Rows and roughly how far along a hidden order each lies, from 0 to 10:
In the rows, zero is written as 128.
[114 121 114 128  97 131 132 165 199 118 144 137 125 140  30 143 184 153
 137 132 138 133 145 114 137 116 123 123 113 124 129 109 146 111 129 106
  94 146 171 176  83 159 123 137] : 9
[192 133 147 121  96 138 105 248  14 118 129 122 115 108 128 101  13 140
 116 126 140 131 131 152 102 123 128 104 142 122 133 108 116 120 151 131
 141 116 101  77  43 129 131 133] : 5
[172 121 137 123  92 135 128 255  77 114 140 126 115 122  77 113  55 151
 124 124 142 133 134 134 112 117 121 111 131 128 135  96 132 113 146 116
 107 129 107  75  51 137 125 135] : 7
[143 131 129 127 102 139 101 255  66 104 130 118 110 134 156 127  62 147
 124 126 142 123 134 150  98 125 134  97 137 131 133 123 123 123 131 138
 148 115 135  74 125 141 129 128] : 7
[ 97 119 124 128 122 130 137 103  92 121 129 119 125 151 173 143 107 139
 119  94 130 125 126 133 123 112 135 107 118 123 123 145 129 133 106 136
 138 120 148  49 166 109 124 130] : 6
[145 110 127 124 114 121 159 157 159 119 143 128 111 134  88 116  96 151
 118 113 142 135 122 107 126 132 117 135 136 127 136  92 151 119 138 114
  72 146 141  80  88 127 121 135] : 7
[130 113 112 133 131 130 158 137 179 117 141 129 128 141 110 139 175 142
 132 140 116 131 130 105 135 123 129 128 110 122 124 145 149 127 112 107
 138 139 169  98 173 116 121 127] : 9
[ 74 122 132 131 129 123 123 146 127 150 108 129 112 142 175 139 124 118
 132 142 122 127 121 143 126 140 126 127 144 140 128 151 137 132 135 139
  81 133 131 104 168 134 137 122] : 1
[166 126 142 125 111 135 109 255  54 106 136 119 110 122 143 132  67 133
 122 108 147 119 130 148 114 132 129 105 132 131 137 104 129 119 133 130
 150 125 114  71  93 137 125 131] : 6
[123 127 120 129  95 140 108 255  95 113 130 122 110 146 131 135  88 158
 129 137 143 127 137 144  97 121 134  95 133 132 131 130 131 119 126 132
 129 119 150 103 138 149 130 132] : 8
[ 58 114 130 131 143 117 138 174 194 134 126 124 102 153 164 143 160 119
 130 124 134 114 116 136 132 148 122 130 141 141 132 132 153 130 127 138
  95 152 168  27 172 142 127 123] : 2
[ 73 107 134 126 157 117 154  83 151 142 126 122 112 139 160 148 148 110
 124  89 128 121 108 131 151 140 121 139 127 137 129 131 153 132 126 133
  89 148 132  44 142 111 125 126] : 0
[117 119 131 125 109 131 109 255 105  97 138 121 107 148 127 149 119 142
 122  87 155 116 134 140 126 129 128 106 125 138 138 101 144 113 119 130
 105 133 135  97 129 153 121 135] : 7
[ 97 143 137 116 113 128 103   8  63 135 116 123 130 121 142 139 114 127
 127 103 142 139 132 148 126 101 129 122 141 127 129 119 106 126 142 148
  37 120  90 187  39 122 136 134] : 0
[135 129 131 117 118 127 140   1  95 104 141 124 136 126 106 137 141 138
 115  77 131 133 127 119 146 101 127 124 117 119 127 100 129 124 124 124
  87 134 122 123  63 103 121 136] : 5
[145 120 126 123 101 126 141 154 139 112 144 126 115 137  87 126  91 152
 117 100 143 123 125 121 118 122 121 118 136 124 134  87 142 118 131 120
  85 140 147  48  82 136 120 134] : 7
[ 99 116 138 125 116 123 131 206 113 134 131 121 105 147 149 125 107 136
 117 117 143 129 122 138 111 140 122 117 148 134 134 118 140 124 140 134
  88 141 149  39  83 135 126 130] : 3
[153 130 133 125  96 134 122 111  45 163 111 134 134 114 110 113  64 135
 130 149 119 146 135 140 114 110 125 124 126 122 121 149 113 128 145 127
 109 110  96 185  63 120 137 132] : 3
[ 84 128 140 124 140 123 137  15  78 132 116 122 126 142 209 140 123 116
 120 113 126 129 118 137 123 126 130 119 139 132 126 151 126 139 121 146
  92 127 117  41 141  99 131 126] : 1
[185 127 116 121 102 133 163  41 103 126 144 132 145 125  51 107 126 163
 124 131 117 154 139  99 122  95 124 127 115 110 122 121 131 123 137 100
 104 130 138 129  33 100 124 136] : 9
[154 148 132 120  74 136 101  48  32 142 119 128 142 116 112 115  58 140
 124 123 130 144 144 149 110  92 130 110 132 114 123 125  97 123 140 138
  97 103 100 181  14 123 137 135] : 4
[ 88 126 125 127 133 124 139  37 130 171 113 139 130 131 126 126 149 118
 133 147 115 140 124 125 128 126 122 138 129 129 121 148 128 135 136 129
  69 133 133 174 124 123 137 125] : 0
[ 98 114 101 133 106 136 149 181 173 122 132 132 124 161  88 144 155 163
 137 140 118 139 137 107 123 111 131 113 116 127 121 149 144 125 115 112
 100 128 176 120 189 131 127 130] : 10
[144 109 124 126 121 126 163 176 146 122 141 130 114 136  95 125  87 147
 119 104 132 131 119 108 128 131 121 128 130 126 132 104 151 123 130 111
  94 142 140  69 126 121 120 131] : 8
[172 115 130 119  95 126 146 185 147 119 153 133 120 131  32 106  83 161
 114 112 141 141 135 115 128 122 118 126 136 118 135  74 141 110 143 101
  88 141 149 122  38 139 117 139] : 10
[ 70 122 140 122 149 120 133  81 103 123 130 117 119 147 190 150 160 119
 117  91 141 123 121 138 133 125 128 118 131 133 131 125 133 131 120 145
  97 138 142  63 130 111 123 130] : 1
[163 121 143 121 109 126 141 165  58 120 136 117 114 137 164 114  51 142
 104  97 145 123 122 139 102 132 125 108 147 122 135 106 132 126 127 133
 124 127 127   1  67 122 122 131] : 6
[148 111 130 125 123 132 163 108  83 146 131 129 124 142 129 117  55 147
 118 119 120 136 121 121 113 122 125 116 129 117 123 143 136 131 124 116
 120 125 142  26 107 104 126 132] : 6
[159 126 124 124 104 135 137 169  91 119 138 123 131 142 114 121  57 160
 120 112 142 129 133 129 102 116 131 107 134 121 129 118 126 121 121 126
 127 118 136  54  90 131 123 136] : 9
[153 121 124 126 129 125 154 100 170 107 152 129 130 123  83 131 153 137
 124  99 129 129 127 102 146 117 122 136 112 120 131  99 144 122 125 106
 111 144 138 108 116 117 116 131] : 8
[102 123 150 124 154 124 116 223  86 122 131 116 110 133 190 138 109 112
 118 101 151 117 122 153 122 144 130 115 144 134 136 118 126 128 128 145
 130 133 137  69 119 133 123 128] : 2
[112 142 114 126  96 139  99 126 133  90 142 125 132 137  86 155 195 152
 137 114 148 130 153 129 127  93 135 107 110 125 130 112 122 114 119 130
 102 123 151 211 100 157 125 138] : 9
[107 116 121 138 123 134 130 201 121 143 113 132 118 146 156 144  97 131
 138 152 125 122 130 138 115 136 131 110 123 132 123 170 133 130 113 126
 135 119 141  86 212 138 134 126] : 6
[176 109 134 123  88 130 156 181 118 148 139 138 119 126  31  94  41 159
 119 148 132 146 134 116 113 131 115 123 135 117 129 103 145 113 148 101
 101 142 148  78  14 141 125 140] : 8
[181 126 138 121 102 132 132 174  66 106 140 120 126 131 120 110  37 154
 111  99 144 126 130 135 106 120 128 108 138 122 134  98 127 119 131 127
 132 122 109  21  63 126 121 135] : 8
[153 113 131 125  97 128 153 124 155 143 136 141 120 129  50 113 106 146
 127 152 131 136 135 117 125 133 116 131 129 121 128 119 150 119 138 104
 105 146 156  87  63 147 127 136] : 7
[ 91 141 127 124 116 131 110   4  66 135 110 124 135 131 188 147 135 125
 132 114 127 136 128 143 128 104 134 120 129 129 123 150 111 134 126 149
  74 115 104 163 117 111 137 128] : 2
[171 125 144 122 113 132 120 238  72  98 145 118 122 133 113 128  67 145
 115  86 148 124 135 139 122 127 128 106 135 128 138  93 130 112 128 124
 136 125 109  58  65 136 120 137] : 9
[104 106 118 122 123 128 164 127 143 145 129 134 113 145  80 140 148 153
 129 128 132 148 125 105 128 128 121 133 126 132 127 133 156 121 130 110
  47 147 156 134 107 122 129 137] : 5
[153 117 130 123 133 128 158  68  83 120 134 121 128 135 151 125  57 143
 109  84 128 125 115 118 124 125 129 116 143 118 128 120 135 131 116 126
 125 127 129   6 120 100 122 130] : 7
[ 95 121 113 130 104 127 151  43 158 164 115 145 133 147  78 136 131 140
 135 149 114 142 130 108 133 119 121 138 120 128 119 150 139 128 124 116
  66 131 149 159 138 134 134 129] : 4
[125 138 124 127  73 135 105  99  86 140 117 134 130 128 101 130 112 146
 134 145 135 138 146 138 113 103 128 114 126 123 125 138 117 121 134 134
  89 115 123 206  90 150 137 134] : 5
[185 101 152 123 139 121 189  76  79 184 114 139 123 117 115  81   1 128
 118 160 108 140 110 120 110 161 114 142 160 125 126 149 143 134 150 110
 108 137  94   1  60  94 133 129] : 3
[117 116 129 128 115 126 137 160 135 113 130 121 108 150 163 133  73 140
 114 104 141 111 117 131 113 139 128 111 141 128 133 119 144 128 116 133
 129 134 156   1 155 133 122 128] : 7
[120 116 121 125 118 130 152  80 128 144 131 138 129 136  78 141 132 143
 131 121 121 142 132 114 134 114 122 128 118 123 124 130 142 124 128 109
  64 137 145 127  95 123 128 134] : 5
[ 95 115 134 129 158 118 150 104 188 124 136 123 115 135 147 136 158 115
 127 115 130 115 113 125 143 146 122 137 136 136 132 119 150 130 128 126
 117 152 137  19 152 123 123 125] : 3
[ 69 135 116 127 134 121 131   1 175 156 119 141 141 131 110 148 220 117
 140 143 114 141 132 117 148 114 124 146 115 127 119 146 126 135 128 131
  62 135 147 232 130 126 134 127] : 0
[ 99 103 139 129 163 115 153 110 176 136 129 124 108 134 163 134 132 108
 125 114 130 110 107 130 143 154 120 139 135 138 133 129 154 133 129 127
 121 154 133   1 162 116 124 124] : 1
[ 70 112 118 126 117 125 149  83 161 184 112 145 119 152  85 138 125 139
 134 148 119 148 127 115 129 129 120 138 134 134 121 148 140 129 129 122
  33 133 151 191 135 139 137 132] : 2
[ 69 122 130 126 114 125 113 216 136 121 126 121 107 149 149 143 146 133
 128 121 144 122 129 146 122 129 126 117 136 139 133 122 138 124 133 141
  87 138 155 106 127 144 129 129] : 3
[121 106 129 127 135 119 155 175 185 125 134 128 103 142 112 124 116 139
 125 129 141 126 114 117 123 148 118 134 146 138 136 105 158 123 137 120
  73 156 144  37 131 134 123 130] : 5
[200 146 137 117 108 138 124  23   3 115 141 119 154 105 112 110  98 142
 119 100 125 146 144 137 119  82 134 112 113 107 122 118 100 125 134 126
 150 106  90 153   1  89 125 137] : 7
[114 115 114 127 122 137 145 158 107 124 129 124 123 157 139 146  96 157
 121  96 131 130 128 120 117 118 136 106 125 125 124 139 135 126 104 125
 117 119 157  92 168 124 125 133] : 9
[101 130 129 121 107 128 127  46  72 162 108 133 130 131 127 127 110 131
 127 129 123 151 128 133 121 117 126 129 136 127 123 144 120 130 140 136
  56 121 117 184  78 119 138 132] : 1
[142 116 116 127 121 131 158 124 159 112 148 131 133 136  74 135 178 146
 127 111 122 138 134 100 143 116 125 131 109 119 126 117 143 120 120 101
 124 140 157 150 129 120 118 132] : 10
[132 121 118 125 116 138 145  83  92 125 132 127 132 141 107 142 110 151
 126 111 130 135 132 122 123 106 133 111 116 122 123 139 131 124 113 120
 113 120 138 111 117 118 126 137] : 8
[145 124 126 124  98 127 142  51 135 158 127 144 130 123  56 125 106 145
 132 148 125 141 135 120 127 121 117 133 131 120 125 121 135 121 141 110
  59 137 130 135  54 141 132 134] : 5
[171 118 133 125 109 126 146 167 146 120 148 132 119 124  62 107  75 147
 120 124 135 128 128 118 124 127 117 123 133 120 134  88 143 117 142 107
 110 142 135  37  70 131 120 133] : 8
[ 76 116 134 119 115 122 134 165 115 134 130 120 106 159 148 135 117 143
 112  97 150 132 121 137 114 121 124 117 148 134 133 107 138 123 132 140
  58 139 159  77  85 136 125 133] : 3
[145 114 122 124  90 129 140 133 177 123 143 136 126 132  26 119 167 150
 128 135 135 137 143 109 138 122 118 128 117 122 129 106 149 111 134 102
 104 151 171 144  58 151 124 139] : 9
[180 142 134 114  80 144  96 229  22 109 141 128 129 111  49 104  66 169
 122 137 143 157 153 136 103  99 130  99 139 115 132  92 103 107 157 117
  98 111 122 219   1 142 130 143] : 10
[158 121 131 124  89 128 142 128 103 166 122 138 124 124  75 107  40 145
 128 150 127 144 131 131 105 129 117 125 144 120 127 124 130 122 148 117
  70 129 120 107  35 139 134 132] : 4
[ 66 144 119 124 103 134  89  37  88 129 110 131 134 129 116 165 195 125
 141 121 132 140 141 142 142  93 133 124 110 137 123 141 110 123 131 146
  50 117 107 255 104 138 140 134] : 1
[ 89 154 131 131 122 129  86  12 120 105 125 120 136 119 172 157 183 105
 139 110 134 114 137 154 140 100 134 119 116 127 127 131 106 131 123 152
 115 119 108 170 136 129 133 126] : 2
[112 117 127 118 135 123 157  15 153 125 138 131 126 127  77 138 179 134
 129 106 132 143 126 108 148 115 120 142 121 130 130 116 146 121 137 113
  47 152 120 144  69 107 125 137] : 4
[117 143 146 124 118 123 103  50  97 140 118 127 131 110 132 122 125 108
 131 136 133 128 128 152 131 126 123 136 142 129 131 124 115 127 150 142
  95 130  86 140  44 132 136 128] : 0
[ 52 113 126 126 125 119 142  13 184 156 112 142 121 142  97 156 167 117
 137 130 123 135 123 119 158 129 118 146 124 141 126 135 146 126 129 125
  33 145 129 167 139 134 134 131] : 0
[139 118 114 124 120 129 158  72 150 116 146 130 130 132  69 141 183 150
 128 106 127 141 133  99 146 108 124 132 104 119 126 116 147 122 122 103
  93 142 152 164 107 114 120 134] : 8
[100 149 124 129 125 133 102  15  71 135 109 124 140 124 186 151 129 113
 140 129 120 128 130 151 124 102 139 117 121 129 121 164 104 139 123 152
 103 107  95 148 141 112 139 124] : 0
[136 142 126 126  84 137  99 148  67 117 128 122 127 127 127 125  93 147
 130 124 139 133 141 149 108  98 133 103 131 120 128 124 110 123 134 140
 123 113 129 142  66 136 132 133] : 6
